Below is a small trained network, with its code and all its weights. Each question gives an input and a target symbol and asks what happens when units are switched off, that is, made to give their printed mean instead of their output.

import numpy as np


def w(rows, s, z=0):
    codes = np.array(rows[::2]) - 128.0
    scale = np.full(codes.shape[1], s)
    scale[-1] = z or s
    return codes * scale


def norm(h):
    return h / np.sqrt((h * h).mean(-1, keepdims=True) + 1e-5)


def f(y):
    return np.maximum(y, 0)


def softmax(a):
    e = np.exp(a - a.max(-1, keepdims=True))
    return e / e.sum(-1, keepdims=True)


def log_softmax(a):
    a = a - a.max(-1, keepdims=True)
    return a - np.log(np.exp(a).sum(-1, keepdims=True))


def net(x, mask):
    ids = ['ΘΛαβγδεζημτω'.index(c) for c in x.split()]
    T = len(ids)
    res = E[ids] + P[:T]
    q, k, v = (norm(res) @ M[0].T for M in (Q, K, V))
    z = softmax(np.where(np.tri(T) > 0, q @ k.T / 3**0.5, -1e9)) @ v
    res = res + np.where(mask[0], z, O[0][:, -1]) @ O[0][:, :-1]
    y = f(norm(res) @ A[0][:, :-1].T + A[0][:, -1])
    res = res + np.where(mask[1:13], y, B[0][:, -1]) @ B[0][:, :-1]
    return log_softmax(norm(res)[-1] @ U[:, :-1].T + U[:, -1])


Q, K, V, O, A, B = {}, {}, {}, {}, {}, {}
E = w([
[143,160,156,177],'Θ',
[139,146,180,162],'Λ',
[135,167,153,169],'α',
[151,155,161,176],'β',
[121,153,178,159],'γ',
[169,144,174,165],'δ',
[151,138,189,136],'ε',
[131,146,191,130],'ζ',
[154,178,141,160],'η',
[123,175,164,101],'μ',
[96,187,149,134],'τ',
[254,170,119,31],'ω',
],0.0075)
P = w([
[119,100,106,123],'0',
[159,198,191,133],'1',
[120,123,118,159],'2',
[114,87,93,121],'3',
[173,236,254,138],'4',
[116,97,90,157],'5',
[108,66,76,130],'6',
[166,221,243,147],'7',
],0.0084)
Q[0] = w([
[128,129,157,155],'h1',
[64,94,143,219],'h1',
[159,134,113,8],'h1',
],0.017)
K[0] = w([
[130,123,101,110],'h1',
[100,2,84,113],'h1',
[139,214,217,143],'h1',
],0.016)
V[0] = w([
[6,113,191,113],'h1',
[105,129,163,253],'h1',
[214,53,195,137],'h1',
],0.0065)
O[0] = w([
[20,107,218,134,108],'h1',
[55,65,59,240,254],'h1',
[176,2,112,120,178],'h1',
],0.0073,0.0048)
A[0] = w([
[88,113,75,68,97],'n1',
[116,88,127,104,90],'n2',
[105,73,161,177,192],'n3',
[87,115,119,172,59],'n4',
[88,194,97,135,123],'n5',
[196,125,1,148,82],'n6',
[104,114,92,102,88],'n7',
[30,110,159,103,83],'n8',
[26,89,144,94,85],'n9',
[155,156,151,79,107],'n10',
[78,82,91,132,149],'n11',
[96,181,123,42,253],'n12',
],0.0097,0.0064)
B[0] = w([
[97,159,50,27,129],'n1',
[96,187,115,117,135],'n2',
[152,120,118,51,254],'n3',
[101,154,9,126,151],'n4',
[61,155,182,38,153],'n5',
[177,194,255,187,208],'n6',
[108,124,130,101,129],'n7',
[184,153,194,221,158],'n8',
[166,139,238,177,162],'n9',
[150,126,77,127,143],'n10',
[117,201,131,61,195],'n11',
[102,92,2,35,165],'n12',
],0.0066,0.0072)
U = w([
[104,138,44,202,78],'Θ',
[78,17,83,146,254],'Λ',
[51,176,48,154,121],'α',
[171,88,47,209,77],'β',
[22,103,175,216,81],'γ',
[218,34,123,179,78],'δ',
[171,29,146,59,161],'ε',
[130,73,252,96,136],'ζ',
[168,215,157,199,143],'η',
[97,177,135,24,148],'μ',
[35,197,155,90,163],'τ',
[227,157,76,41,99],'ω',
],0.016,0.0044)

Each question gives the input, a string of symbols that net reads in full, and the target symbol t.
The units are the heads (3 rows each of Q, K, V and O) and the neurons (one row each of A and B). Each row of codes is followed by its name. A weight is (code - 128) times the scale printed after its matrix; where a second scale follows, it is the last column's (O, A, B and U).
mask holds one flag per unit, heads first, then neurons. A switched-off unit (its flag False) gives its mean, the last column of its rows in O or B, instead of its output. The means were averaged over made-up inputs and are rounded, as every weight is.
A unit's drop is (log p(t) with every unit on - log p(t) with that unit switched off) / (log p(t) with every unit on - log p(t) with every unit switched off).
The circuit of an input: a set's keep is (log p(t) with only the set's units on - log p(t) with every unit switched off) / (log p(t) with every unit on - log p(t) with every unit switched off). Starting from the 12 units with the biggest drops (on a tie, the unit counted first), units are removed one at a time, each time the one whose removal leaves the highest keep (on an exact tie, the one counted first), for as long as the keep stays at least 0.8.
circuit, biggest first: the units of the circuit, biggest drop first
k most important neurons: the k neurons with the biggest drops, biggest first
drop of u: that unit's drop, to one decimal
input Λ Λ ζ, target Λ: circuit, biggest first : n6
input δ ζ μ η η γ, target η: circuit, biggest first : h1; n6
input ζ γ ω ε ζ, target ω: 2 most important neurons : n12; n6
input ε ζ η ε Θ ω δ ζ, target ω: circuit, biggest first : h1; n6
input β η γ τ ζ, target τ: 2 most important neurons : n6; n12
input ζ α τ η η ζ, target η: circuit, biggest first : h1; n6
input ε τ η η ε Θ, target η: circuit, biggest first : n6; h1
input η γ Λ Θ ω γ Λ γ, target γ: circuit, biggest first : h1; n6
input η γ μ Λ μ, target μ: circuit, biggest first : n12; n6
input Λ ω Λ η η δ γ, target γ: 2 most important neurons : n9; n8
input ε ζ γ ω Λ, target ω: circuit, biggest first : h1; n12
input ζ γ α α, target α: circuit, biggest first : h1; n11
input Λ δ α η η ε, target η: circuit, biggest first : h1; n6
input τ ζ Λ, target τ: circuit, biggest first : h1
input η ε η τ η, target τ: 2 most important neurons : n5; n6
input ζ ω η ζ ζ δ μ, target μ: 2 most important neurons : n11; n1
input ζ ζ Θ, target ζ: drop of n3 : 0.2
input ζ η τ, target ζ: drop of n3 : 0.1
input τ μ ε Λ η η, target Λ: drop of n3 : 0.1
input ζ ζ ζ ω α μ, target ω: circuit, biggest first : h1
input μ η Θ Λ Λ γ, target Λ: 2 most important neurons : n6; n3
